Each row is followed by its class; each block has classes of its own.
[  3  -1 -15   5  10   1  -3   1  14 -18  -3   5 -23   3 -11   0  -1   0
   1   6  15   4  11  -1   7   7  -3   2  -9   7 -26   7  -6 -16 -19  13
  -8 -34   8  21  -9  -2  21 -21   9   8  -6  -3   7] | z_452
[  9  11 -11   5  -4   1   1  10  -2 -14  -6   9 -22  -1 -16   0   5 -16
   5   8  12  -4   3   8  10  11   0  -7   0  -1 -27  12  -5  -6 -14   8
 -12 -21  -9  19 -11  -5   3 -14   7   5 -10   2  11] | z_857
[  1  -5   7  -2 -11  -4  -1  20  -3  -1  -2  -1   0   1   2 -13   4  -1
  10   3  17  12  -1  -4  -3 -12  -3  -2   7   8 -30  -5  -6   0   6  16
   8  25  13  17   7   2  -7   2  11  -6  -2   5  -8] | z_857
[  2  13   3   5  -9   4   2  21  12 -14  -4  -2  -4   3  -1 -17   0  19
   2   4  30  10   3 -11   4 -11  -5   2   5  12 -27  -4 -12 -16 -14  29
  13  -2  36  36   1   2 -16 -16  20   9  -7   5   1] | z_857
[ -6  23   8  -1  -4   4  -1  12   2  -2  -4   1  16  -3   3   0   0   2
  -5   2 -11 -14  -5  -1  12   4   3  -3   1  -6  22   2  -6   6  -3  -6
   1   4  -4  -6  -1   2 -16   3  -9  -3  -7   2   5] | z_779
[  4 -22  -4   7  -2  -5   1 -10   4   0   5   3 -23   4   0  -6   8   0
  11   2  24  12   7  -1  -7 -10  -6   0   2  11 -38  -6  -1  -9   6  16
   3  -2  12  10   1  -2   9  -8  16   3   1   0  -3] | z_857
[ -9  16  10 -10  -1   3   4  11  -6   8  -2   2  36   0   7   8   2   1
  -9 -12 -32  -8  -8   2   5   6   5   2  -1 -16  54   0   5  16   0 -17
  -1  12 -18 -15  -5   6  -5  17 -19  -4   3 -18  -3] | z_622
[ 11 -10 -20  10  16  -1  -5  -1   9 -19   1   7 -41   2 -17  -4   1  -7
   8  11  30   4  15   3  10   8  -3  -3  -1  11 -52   0  -7 -23 -17  21
  -6 -37  12  27  -9  -7  21 -28  18  13  -5  -1  10] | z_452
[ -2  25   3   7  -2   7  -1  27   7 -12  -6   1  18   4  -7  -7   1  17
  -8   4   6   0  -3  -8   8   0   3   1   2   3   5   3 -10  -4 -22  22
   4 -12   7  28  -2   3 -12 -13   5   2 -11   2   2] | z_452
[  4   0 -10   0   5  -1  -2   1  -1  -9   0   4 -12   0  -9   0   6  -8
  -1   3  -3  -5   7   6   5   8   3  -2  -4   1  -6   6   2  -4  -9  -2
 -10 -17  -9   4 -10  -4  11  -3  -1   4  -3  -4   6] | z_622
[ -3   2  -8   3   4   6   2  12  11 -15  -1   1   6   6  -5   0  -1  13
  -5  -3  13   8   6  -9   6  -4   1  10  -3   8  -4   0  -6  -7 -25  22
   5 -18  25  29  -6   1  17 -14   8   8  -3   0  -2] | z_452
[ -7  24   2  -2  -1   6   0  24   0  -9  -4   0  17   5  -2  -5   2   5
  -5   0  -2   1  -6  -2   6  -1   4  -1   4  -4  14   3  -8   9  -9   8
   2   6   8  12  -3   2 -17  -3   1  -2  -4   4   6] | z_779
[ -5  14   9  -1  -1   2   1 -12   1  11  -1  -4  12  -5   6   9  -3  -4
 -10  -1 -19 -14  -6   3  -2   6   6  -2  -3  -7  32   1   9  10  11 -23
  -1   1 -14 -30   8   2 -19  13 -22   1   3   0   4] | z_622
[  4  22  -8   6  11   2  -7   4   7 -15  -6   4 -25  -3 -14  -2   3  -9
  -2  12  10  -7   3   2   7  13  -4  -9   4  -3 -16  12  -5 -13  -6   1
  -9 -31  -4   8  -5  -4  -4 -17   1   5  -9   2  14] | z_622
[  3  -2  -4  -3   7  -3  -5 -11  -6   3  -3   2 -11  -3  -2   7   2 -13
   1   2 -10  -5   0  10   2  10   2 -10  -1  -6   2   4   7   3   0 -15
 -12  -6 -25  -8  -4  -4   8   1  -6   2   1  -4   8] | z_622
[-11  13  -4   8   5   8   4  -7  23  -6  -5  -4  -7   2   1  -3  -3  12
 -12   0   7   2   6 -11   3   2  -5   6  -3   4  10  -1  -1 -11 -14   4
   4 -31  22   6   1   1  -1 -20   3   9  -5  -5  -1] | z_452
[  6  -2  -6   1   0  -4  -3  23   0 -14   3   4  -1   5  -3  -5   5   9
   3   0  16   6   5 -12   7  -7   2   4   1   8 -17  -4  -8  -6 -19  23
  -2  -4  15  34  -6  -1  14  -9  19   3  -6   3   1] | z_779
[  6 -15   8  -6 -14  -8  -3  51 -21 -18   4  -1  23   5   2 -17   9  18
  14  -8  29  24   1 -11   3 -22  -1  10   9  16 -33  -6 -13   1 -16  41
  11  43  30  55  -5   3  11  -1  25  -3  -1   9  -6] | z_857
[  7   1   0   5  -9  -3   0  25   1 -21   1   5 -16  -1  -7 -23   8  12
  13  12  45  17   6  -5  -2 -13  -7  -1   8  15 -55   1 -15 -14  -9  41
   8   4  31  48  -5   0  -5 -18  34   4 -10   8   0] | z_857
[  3   5 -15  11   5   6  -2  -3  19 -18  -2   1 -31   2 -12  -6  -1   5
   1  14  26   1   8   1   4   7  -6  -1   5   6 -32   7  -2 -22 -14  21
  -4 -41  17  21  -6  -4   2 -26  13   8  -9  -1   9] | z_452
[-14  28  21  -8 -11   8   5   8  -2  16  -1  -7  38  -2  12   1  -1  11
  -7  -7 -26  -9 -15  -2  -1  -1   8  -1   2 -18  55  -2  -1  16  10 -14
  11  24  -2 -21  12   6 -34  19 -24 -10   7   3  -4] | z_622
[  2  11  -2   0  -1  -3  -6   0  -2   2  -2   2  -4  -3  -5   4   2  -8
  -2   5  -6 -10  -3   7   3   9  -3  -5  -3  -8   5   4  -1   1   0  -9
  -8  -4 -11  -7  -2   0  -4   0  -6   0  -3   3   6] | z_622
[  0  12 -10   3   8   2  -2  -2  13 -10  -5   3 -16   0 -12   3  -2  -5
  -5  10   1  -9  -1   2   5   9   1   0  -2  -4  -3   9   2  -8 -10  -7
  -9 -32  -5  -1  -4  -4   4 -16  -4   3  -6  -4   8] | z_622
[  2 -13  -7   5   2  -1   1 -10   7  -4   0   1 -25   1  -2  -3  -3   2
   1   8  23  10   6  -2  -2  -6  -7   5   2   7 -34  -2  -1 -17  -1  11
   0 -16  14  15   1  -2   8 -14  15   1  -3   0   0] | z_857
[ -6   4  -8   2   4   7   3  14  10  -9   2  -3   2   7  -3   2  -4   9
  -8  -1   3  -2   3  -5   5   2   0   5  -2   3   7   2   2  -6 -21   6
   0 -23  13  16  -3   0  14 -11   0   4  -4  -6   0] | z_452
[  2  10  -8   1   4   4  -4  -2   8  -3  -5   6 -19   1 -12   4   1  -6
  -4   8  -1  -4   6   2   4   9  -1   1  -1  -3  -3   6   0  -7  -5  -9
  -8 -25 -11  -5  -1  -5   1 -10  -4   5  -3  -4   5] | z_622
[ -3  21   3   1  -3  13   7  15  14 -11  -2   2  13   2   7  -9   2  17
  -8   3   9   0  -1 -10   6  -1  -1   2   5   3  12   3  -8  -6 -15  13
  10 -13  24  22  -1   4 -15 -11   1   5  -2   0   2] | z_779
[ -1  22   1   6  -1   9  -2  10  17 -13  -5   3 -10  -1  -8  -9   2  10
  -5   6  19  -3   4  -4   5   2  -3   1   3   4 -12   3 -10 -16 -11  12
   2 -33  20  20  -1  -3 -16 -16   4   4  -9  -1   4] | z_779
[  0  15   1   1   0   2  -9 -12   8   4  -4   4 -15  -5  -2   0   0  -7
   0   8  -3 -18  -4   3  -3   7  -1 -11   2  -4  -1   4   2  -3   8 -14
  -3 -12 -26 -20   5  -2 -20   0  -8   1  -2   3   3] | z_622
[ 10 -19   2  -2  -2  -8  -6  14 -12 -10   2   1  -3  -3   0  -5   0  -4
  11  -3  15  13   5  -8   0  -8  -3   1   6   7 -28  -2  -3   0  -1  17
   2  23   2  21  -1  -1  14   4  14  -8   1   2  -2] | z_857
[ -9  20   5   2   2   8   6 -14  10   8  -3  -2  18  -2   7  10  -3   0
 -16  -2 -27 -15  -7  -1  -2   9   6   1  -4  -7  50   2   5   6   3 -22
   0 -15  -8 -27   6  18 -12  11 -23   1   5  -4   1] | z_622
[  2  22  -1  -2   6   3  -8  -4  -2   3  -6   1   4  -1  -2   7   8 -15
  -4   4 -20 -13  -6   4   5  18   3  -7  -1 -13  24  10  -1   3   2 -19
 -14  -8 -18 -21  -2  -1 -12   6 -14   1  -2  -1   7] | z_622
[ -1  21  12   0 -11   3  -2  10  -2  -1  -6   1   9  -3   2  -9   6   3
   2   4   2  -1  -7  -2   0  -2  -1  -3   2  -6  -3   4  -7  -2   7   2
   5  12   3   2   5   0 -25   4  -2  -6  -2   7   2] | z_857
[ -6  14  -4   6  -4   8   1  -4  12  -4  -3  -2 -11   3   0  -8   0   7
   0   7  17  -2   3  -8   0  -4  -2  -3   1   5 -15  -1  -5 -10   1   6
   7 -18  21   7   4   0 -17 -13   7   2  -4   5   1] | z_452
[ -8   8  10  -9  -5   1   1   8 -16  15  -2  -3  49   0   8   9   1  -4
  -8 -12 -38  -9  -8   4   1   8   7   1  -6 -12  55  -8   5  23   1 -24
  -1  34 -24 -21  -2   6   2  31 -19  -8   6  -2  -7] | z_622
[  0   5   4   2  -4   1  -1  11   2  -3  -1  -2  -3   0  -4  -9   2   5
   3   3  14   5   0  -6   0  -5  -3  -1   2   4 -17   0  -6  -6  -4  14
   3   2  17  16   0   3 -11  -5   9   0  -5   3   1] | z_779
[ -2   5  -8   3   5   5   4   4  16 -14  -1  -5  -2   9  -3   3  -5   9
  -9   2   6   1   4  -6   6  -1  -2   6  -4   3   6   6  -2  -8 -20   9
   0 -27  14  17  -4  -1   8 -15   0   9  -1   2   2] | z_452
[ 16  -1 -15  11   0  -5 -11  11   5 -24  -3   9 -50  -2 -21 -10   6  -7
  15  20  40   4   9   5   7  11  -5 -20   6  12 -55   8  -9 -22 -13  25
  -6 -35   8  31  -7  -8   3 -22  27   5 -12   3  15] | z_857
[-10  22  19  -8  -8  -1   2  -1  -8  21  -3  -8  33   0  13   2   1  -2
  -6  -6 -31 -11 -13   4  -5   0   4  -4   1 -14  50  -2   4  22  23 -28
   5  36 -27 -34  14   9 -29  26 -24 -12   5   2  -4] | z_622
[  3  11   2   3  -2   3  -1  16   4 -13  -1   3  -2   2  -5  -8   1   5
   4   5  18   9   4  -3   6   0  -1  -5   3   6 -20   2  -7  -7  -9  17
   2  -6  15  26  -4  -7  -1 -16   7   1  -9   4   1] | z_779
[ -1 -21  -5  -4   3   0   5  -8   3  -1   5  -2   7   0   5   3  -1   5
   0 -10  -4   8   5  -7  -1  -7   0   7  -4   8   6  -4   3  -1  -8   8
   5  -2  12   8  -1  -3  23  -1   5   4   2   0  -7] | z_452

A new block, with new classes.
[  3   5   2   4  -3  11  -8   5  11   2  -4  -5  -6   2  -3  -3   4   3
  -4   0   4   0  -9  10   3  -7 -10   2  10  -8   3  16  16  -1 -14  -2
  -2  -5 -22  -7  -2   5  -6   5  -4   6  -8   6 -15] | z_184
[-20 -23  -7  25   0 -14   9   0 -21  -8  -1  -8   4  -6  -2   3  -2   6
 -17  14  13 -23  -9   5   8  17  -6   9   3   7  21  -5  21  -3   6 -15
   4  -1 -17   1   7  13  23  -1 -28   2   7  15  -9] | z_264
[-11  -2  -2  17  -4   0   4   5  -3  -6 -12 -12  -4  -7   2   6   9   2
  -6   7   4 -26 -23  -2  -4  17  -7  -1  -4  -6  -6   5  22  -2   5 -18
  14  -8   0  -1  10  12  10  -4  20 -10   1   1 -27] | z_264
[-21  -2 -18  22  11 -19  21  -4   5  -3  -8  16   4   2  30  -6  10   3
  10   3  -5 -12 -12  -7   2  -6  -1  -8  20  -3   4   3  23  -6  24 -28
  16 -11  -3  -3   4   4  -6  -2 -16 -11  15  20 -19] | z_264
[-30   6  -9   3  25 -30  -7   1 -20  -1   0  -8  -6 -17  -7 -11  -5   1
  -6 -15  -8  -1  12   6   4 -16  -2  -2  11  29   0   8   6  -6  -4  -6
  -4   1   2  -3   1  12   1  10  15  -2  -2  -2  -8] | z_264
[-24   6  -3   8  13  -4  22   7   5   1  10  -2  -4  15  -8  -2  -5 -13
 -10   0 -12 -11  11  15  17 -12  -7  -3  13  21  -3  -2  10  -2   2   0
  28  -1  -2   1  -2   8   4 -11  10  42   0   6 -19] | z_264
[-10 -15   3   6   3 -13  12   3 -51  -1   3   7  -5   3   4   0  -3  13
 -11   6   5  -4  -4   0   1  10   1  11  -5  11   2   8  27  -2   1   0
 -16   9  -4   4  -7   7  -6   1  -5  10  -6  -5  -7] | z_184
[  6  11  10  15  -1   4  39  10  -8   0  14  -3  11  16 -25  -6  -2  -5
  -7  29  -7  -5   6   5   6   9 -12  10   6  26   1   0  25  -6  -4   0
   4   1 -11  10   3  16  -1  -2  -7  11  -1   0  -5] | z_184
[  8   3 -10   4   6  14  11  16  13  -3   8   0   0   3 -10   5   7   5
   2  -5   0  -6   0   4  -5 -13 -13   2  18  13  -6   8   3  -3 -11  -5
  14   3   8  -9  -1   1 -15  -3  11  -2  -8   1 -13] | z_184
[ -5  14  -1  16   7   5   8   6  27   3  -9  -1  13   6 -11  -6  -1   1
  -4   7  -8   1   3  11   7   2 -14   2  25  12  -1  -3  15  -2  -5   0
  27  -2   6  -3   7  16  -2   1  -3   5   4   4 -15] | z_184
[-14   5  -9  13   5  11   0   8  18  -7   7 -13 -12   7  -4  -4  -6  -4
   4  -5   8  -7  -2  -1   9 -17 -20   1  23   1  -4   4  12   0   4  -1
  12 -13  -1 -19  -1  15   2   2 -15 -17   1  16 -24] | z_264
[  0   1  11   0  -6   1  11   4  11   5   8  17  -1  -1   0  -4   3   0
  -4  13  -5  -2   7   4   1  -8  -6   8   3 -10   1   1   8   5  -4   0
  -4   1 -10  -6   0  -1   6   0  -4   5   2  -6 -18] | z_184
[-11  -1 -24  23   8   5 -14 -17 -13 -18   3 -19  -8  -4   2   0   6  10
  10  18  10 -25 -25   0   0  21 -12  -2  -4  -3   1  -7  -3 -10  15 -14
 -12  -9  -6  -5  13  10   3   7 -28 -17   1  10  -2] | z_264
[ -3  16  -3  10  14   5  23  -3   3  -1  10  -4   6   3 -13  -9  -2   5
   2  17 -11 -14  -9   0   3   5  -6  -6  14  26   4  -1   2  -8  17   4
   6   3  -3   0  10   6 -18   1 -11  -4  -3   6   0] | z_184

A new block, with new classes.
[ -2  23   6 -41   5  31 -11  12  -8  -4 -31   0 -26 -10   5 -18  -6  -6
  25   1  -8   8  12   2  21  -2  28 -11  12  12   2   7   6 -14 -15  -6
   1   6   0   6 -15  -2  -2   6 -10   2  -1  -8  -6] | z_38
[ -8  23  -4   0   5  -5  -5   1   5  -7 -11  -6  -3   1  -4   7   0   3
  15   4  -3   4  -8 -10   8  -3  -2   2   7  17  -7   4   0   3  -6  -5
  14   5  -3   9  -2   0   3   7   0  -3  -7   3  -1] | z_455
[  6  -2  -4 -22   0  28   3   3   6   1   5  14   0  -4 -11 -27   6   2
  -8   6  -6  -5  16  15 -14   8  10  -8  -6  -8   4   3   8  -3  -5  33
  -2 -10   0  -8  -3 -10 -10  -2 -15   8   8   7  -6] | z_38
[-11  41 -10   9  -8  13   3  -3  15  17 -19   1   3   3  -6  -9  -8   4
  14  20   3   4  10 -11  -7 -17   4 -16  12  -3 -26   5  13 -22   7  25
   4 -16  -7  21   2  -6  16   4 -30   9  15   2 -12] | z_38
[  1  31   0  14   7 -26   0 -10   1  -1 -26 -15   5  -1  -3   9   9   6
   9   9   4   4  -6   5  -6 -10  -2   6   7   3 -10  -2  11  -5   1  11
   4  -9  -3  -1  -3   5   5  21  16  -3  -2 -11  -8] | z_455
[  2  32  -4   1  14  -8  -1   1   7  -3 -33  -7  -3  -4  -4  -7  12   1
  22  12  -3   9  -2  -8   2 -17   6   3  14   8 -17   6  17  -8 -12  11
  -4 -12  -1   3  -3   5  11  10   8  -1  -7  -8   0] | z_455
[  5  15   6 -12  -4  24  10  -3  -1  -1  -3   9   3   2  -3   3  -5  -2
  10 -10  -2  -3  -3   6   5 -16  37 -14   1   7  14   5  -7 -15  17   7
   4  -8  -1  11  -6  -5   7  -6 -16   1   4   6   9] | z_38
[  3  38 -11  -7  11 -20  -5   9   7   1 -36  -3  -5  -3   1  -7   5   0
  12   9  -9  16   8   5  -7 -13  -3  -5  12   6 -13   9  14  -3  -7   4
   6   2  -1   4  -2  12  16   1  11  -2   9   1 -42] | z_455
[ 10  25  -6  -8   6  -4  -2  -3   7  -4 -15  -3   4   0  -8   0   3   4
   7   7 -10   4  -5   5  -4  -9  -1  -7   0   6   1  -1   5  -1  -4   6
  -3  -6  -7   3  -2  -1   8   3   6   1   0   9 -15] | z_455
[ 12  35  -2   6   8   5   6   4  12   9   0   3   6   1 -10 -10   8   3
   7  19 -11   7  12   2 -14 -15  -5  -9   2  -2 -13  15  18  -6  -5  23
  -4 -13  -3  -2   1 -13  13   3   4   4  12   6 -28] | z_38
[  3 -22   9 -36   3  17  19  10 -11   6 -18  -4 -12   0   2  -9   0   1
  -2  13 -16   1  -4  -2  22   6   6  -1  -1   1  -9   4  14  -9 -12  -2
 -18  10  -4  -7 -20  -2   0  -5   9   5  -1  -2  -5] | z_38
[  4  51 -10   2   4  -7  -9  -7   8  -7 -12  -1   1  -1  -4   2  13  -4
  26   8  -7   7 -12  -5  -8 -12  -3  -2  18  15  -5   6   2   0  -4  -3
   6  -3  -4  10   1  -2   8   5  -3   3 -12   7   6] | z_455
[  7  25  -6  -5  16 -23  -1   4  -4  -5 -38  -8  -1   3   2   0   2  -1
  18   6  -9  12  -6  -1   4  -9  -2   7  10  13  -7  -1   9  11  -7  -3
  -3  -7  -1  -6  -5   5  16  -1  20  -9 -10  -6 -11] | z_455
[  6 -29   1  -9   3  14  -1   5   6  15  13   4  -4   2  -9 -23   9   3
  -1   4  -1   6  14  -1  -2 -10   0   4 -10 -10 -20   2  14   4   4  21
 -12 -13  -1  -9  -1   2   3 -12   1  13   7 -16 -13] | z_38
[  3  15   0   0  12   0   7   1   2   5 -26   1   4   0  -9  -8  20   6
  14  11   4   9  10  -3   7 -24   4  -2   5  11 -13   6  15  -2  -4  13
  -8 -14  -4  -2  -2  -3  15   1   9   3   0  -5 -15] | z_455
[ -8  18  -7  -3   5 -13  -7  -5   3  -6 -14  -8  -4  -4   2  -5   8  -2
   9   9   3  10  -1  -6  -3  -3  -7   6   8   6 -14  -9   8  -2   1   6
   2  -1  -5   8   4   2  -5   8   1   0  -2  -4   1] | z_455
[ -5  53  -7  11  16 -16  -6  -7  19  -8  -1 -13  -2  -5  -6  -1  19  -4
  24  14  -5   4  -7 -17  -4 -23   7  13  10  14 -14  14  15   1 -17   0
  17  -4   5  -4  -2  12  -1  24  10  -1 -14   4   1] | z_455
[ -1  53  -9  22   6 -18  -4 -13   8 -12 -25  -6   4  -4   2   7   0   4
  23  14   8   7   7   5  -8 -17  -7  -4  12   9  -2  16   9  -5  -2  -4
  15  -6   1   0   2   1   8  21  13  -3  -1  -2 -12] | z_455
[  0 -18   2 -23   5  -1   4   4  -1  21  -9 -10  -5   5  -3  -8  12   1
   0   3  -8   1 -15 -14   9   6   5   5  -2   0 -27  -7   8  -3  -7   5
  -7  -1 -11  16  -2  11   6 -15  -2   9   4  -3  -4] | z_38
[ 13  21  -6   5   9 -20   0   8   2   7 -21   0   6   2  -3   1   3   2
  15   5  -5  15   3  -5  -4 -30   6   0   4  13  -8   3  11  10   3   0
  -5  -7  -7   5   2   4  16 -12   4  -2   2  -3 -20] | z_455
[  7  31  -8   0  13 -30   0  -4  10  -9 -29 -11   2 -10   2  -7  10   2
   4   1  -4   6   5   9  -6  -6   4   7   9   7  -2   3   8   2   0  17
   3 -13   0  -8  -1   3   6   8  11  -9  -3  -5 -28] | z_455
[  6  44  -5  -3  11 -33  -1   4   8  -3 -30  -7   4  -5   3   6  10   2
  16  16  -7  23 -12  -9  -1 -20  -6   4  12  14 -10   1   7  -3  -2  -6
   8  -9  -4   5   2   5  11   3  12 -15  -3  -1 -21] | z_455
[  3 -35   4 -18  -2  11  -1  -4  -1   7  22  -2 -11   5  -3  -9  12  -4
  -4 -10  -8  -9 -26  -8  11  16   7  11  -8  -7  -9  -9  -3   5  -1   6
  -7   3  -3   5   1   2 -18  -9  -9   7  -9   4  29] | z_38
[ -9  53  -2 -35   4  25   7  -3  17   2  -2  -4  -6   5  -8  -6  -2  -5
  24  19  -9  -5 -18  -3   8 -10  32 -12  11  15  -4  20   2 -27 -15   0
  22   2  -4  25  -8  -4  -1  12 -34   9  -2  17  -1] | z_38
[  7  34  -6   1   9  -6 -10   8   4   7 -10   4  -5   1  -4  -2   4   2
  21   3  -4  15  -7  -8  11 -11   2  -1   9  13 -10   2  10  -3  -6  -8
   6   1  -3  10  -1   3  15  -4   0   4  -2   4  -8] | z_455
